Below is a small trained network, with its code and all its weights. Each question gives an input and a class and asks what happens when units are switched off, that is, made to give their printed mean instead of their output.

import numpy as np


def w(rows, s, z=0):
    codes = np.array(rows[::2]) - 128.0
    scale = np.full(codes.shape[1], s)
    scale[-1] = z or s
    return codes * scale


def norm(h):
    return h / np.sqrt((h * h).mean(-1, keepdims=True) + 1e-5)


def f(y):
    return np.maximum(y, 0)


def log_softmax(a):
    a = a - a.max(-1, keepdims=True)
    return a - np.log(np.exp(a).sum(-1, keepdims=True))


def net(x, mask):
    res = np.array(x, float).reshape(1, 2) / 4 @ E
    u = 0
    for l in range(4):
        y = f(norm(res) @ A[l][:, :-1].T + A[l][:, -1])
        res = res + np.where(mask[u : u + 5], y, B[l][:, -1]) @ B[l][:, :-1]
        u += 5
    return log_softmax(norm(res)[-1] @ U[:, :-1].T + U[:, -1])


A, B = {}, {}
E = w([
[71,254,124,205],'x0',
[212,164,153,141],'x1',
],0.0087)
A[0] = w([
[68,142,141,123,138],'0.n1',
[12,102,139,136,3],'0.n2',
[150,146,134,178,168],'0.n3',
[180,183,131,72,17],'0.n4',
[157,138,135,50,168],'0.n5',
],0.011,0.0047)
B[0] = w([
[203,76,66,124,231],'0.n1',
[100,106,211,116,231],'0.n2',
[126,2,98,77,239],'0.n3',
[174,154,154,143,163],'0.n4',
[77,100,145,242,252],'0.n5',
],0.0085,0.0037)
A[1] = w([
[143,89,113,160,209],'1.n1',
[138,154,103,156,67],'1.n2',
[77,209,53,199,144],'1.n3',
[254,186,160,133,65],'1.n4',
[119,225,117,183,6],'1.n5',
],0.0095,0.0019)
B[1] = w([
[202,186,198,107,253],'1.n1',
[83,91,87,171,155],'1.n2',
[161,4,92,78,252],'1.n3',
[51,96,254,126,213],'1.n4',
[126,83,48,137,193],'1.n5',
],0.0092,0.0047)
A[2] = w([
[8,102,100,120,183],'2.n1',
[143,98,130,127,231],'2.n2',
[115,124,144,100,158],'2.n3',
[161,138,178,117,254],'2.n4',
[60,123,174,163,215],'2.n5',
],0.014,0.0018)
B[2] = w([
[185,170,236,121,242],'2.n1',
[104,111,53,134,254],'2.n2',
[153,157,119,147,172],'2.n3',
[66,123,33,75,253],'2.n4',
[255,197,153,146,216],'2.n5',
],0.0084,0.0061)
A[3] = w([
[163,171,74,124,9],'3.n1',
[125,141,245,149,212],'3.n2',
[154,171,84,116,88],'3.n3',
[132,111,151,90,146],'3.n4',
[119,175,72,80,18],'3.n5',
],0.011,0.0011)
B[3] = w([
[169,184,132,70,152],'3.n1',
[166,149,250,166,253],'3.n2',
[101,198,123,27,150],'3.n3',
[95,145,112,209,200],'3.n4',
[198,195,139,137,155],'3.n5',
],0.012,0.0054)
U = w([
[184,120,254,145,194],'0',
[144,21,63,110,229],'1',
[171,195,82,43,201],'2',
[67,158,102,140,19],'3',
[90,156,106,143,1],'4',
[31,150,140,115,32],'5',
[62,165,100,152,39],'6',
],0.016,0.0057)

Each question gives the input, the list of numbers given to net, and the class t.
The units are the neurons (one row each of A and B). Each row of codes is followed by its name. A weight is (code - 128) times the scale printed after its matrix; where a second scale follows, it is the last column's (A, B and U).
mask holds one flag per neuron, layer by layer. A switched-off neuron (its flag False) gives its mean, the last column of its row in B, instead of its output. The means were averaged over made-up inputs and are rounded, as every weight is.
A unit's drop is (log p(t) with every unit on - log p(t) with that unit switched off) / (log p(t) with every unit on - log p(t) with every unit switched off).
The circuit of an input: a set's keep is (log p(t) with only the set's units on - log p(t) with every unit switched off) / (log p(t) with every unit on - log p(t) with every unit switched off). Starting from the 12 units with the biggest drops (on a tie, the unit counted first), units are removed one at a time, each time the one whose removal leaves the highest keep (on an exact tie, the one counted first), for as long as the keep stays at least 0.8.
units of the circuit, in order: the units of the circuit, biggest drop first
top k neurons: the k neurons with the biggest drops, biggest first
k most important neurons of layer l: the k neurons of layer l with the biggest drops, biggest first
drop of u: that unit's drop, to one decimal
input [1,-3], class 2: top 2 neurons -> [1.n3; 0.n1]
input [-6,4], class 1: units of the circuit, in order -> [3.n2; 2.n1]
input [7,-4], class 1: units of the circuit, in order -> [1.n3]
input [1,3], class 2: top 3 neurons -> [2.n4; 0.n3; 1.n3]
input [4,-3], class 1: top 4 neurons -> [0.n1; 1.n3; 1.n4; 3.n2]
input [5,-7], class 0: top 2 neurons -> [0.n2; 2.n1]
input [6,5], class 1: top 2 neurons -> [1.n3; 1.n5]
input [1,2], class 2: top 2 neurons -> [0.n3; 1.n3]
input [-7,-7], class 0: top 4 neurons -> [2.n4; 0.n1; 1.n3; 2.n1]
input [-5,3], class 1: top 2 neurons -> [2.n5; 3.n2]
input [7,-7], class 0: top 2 neurons -> [2.n1; 0.n2]
input [-1,0], class 2: top 2 neurons -> [1.n5; 1.n3]
input [-3,-2], class 2: 3 most important neurons of layer 0 -> [0.n3; 0.n1; 0.n5]
input [-8,-8], class 0: 2 most important neurons of layer 2 -> [2.n4; 2.n1]
input [6,-6], class 0: 2 most important neurons of layer 0 -> [0.n2; 0.n4]
input [6,-2], class 1: drop of 1.n3 -> 0.8
input [5,1], class 1: drop of 1.n3 -> 0.1
input [2,-8], class 0: drop of 0.n1 -> 0.0
input [-1,1], class 2: most important neuron of layer 0 -> [0.n2]
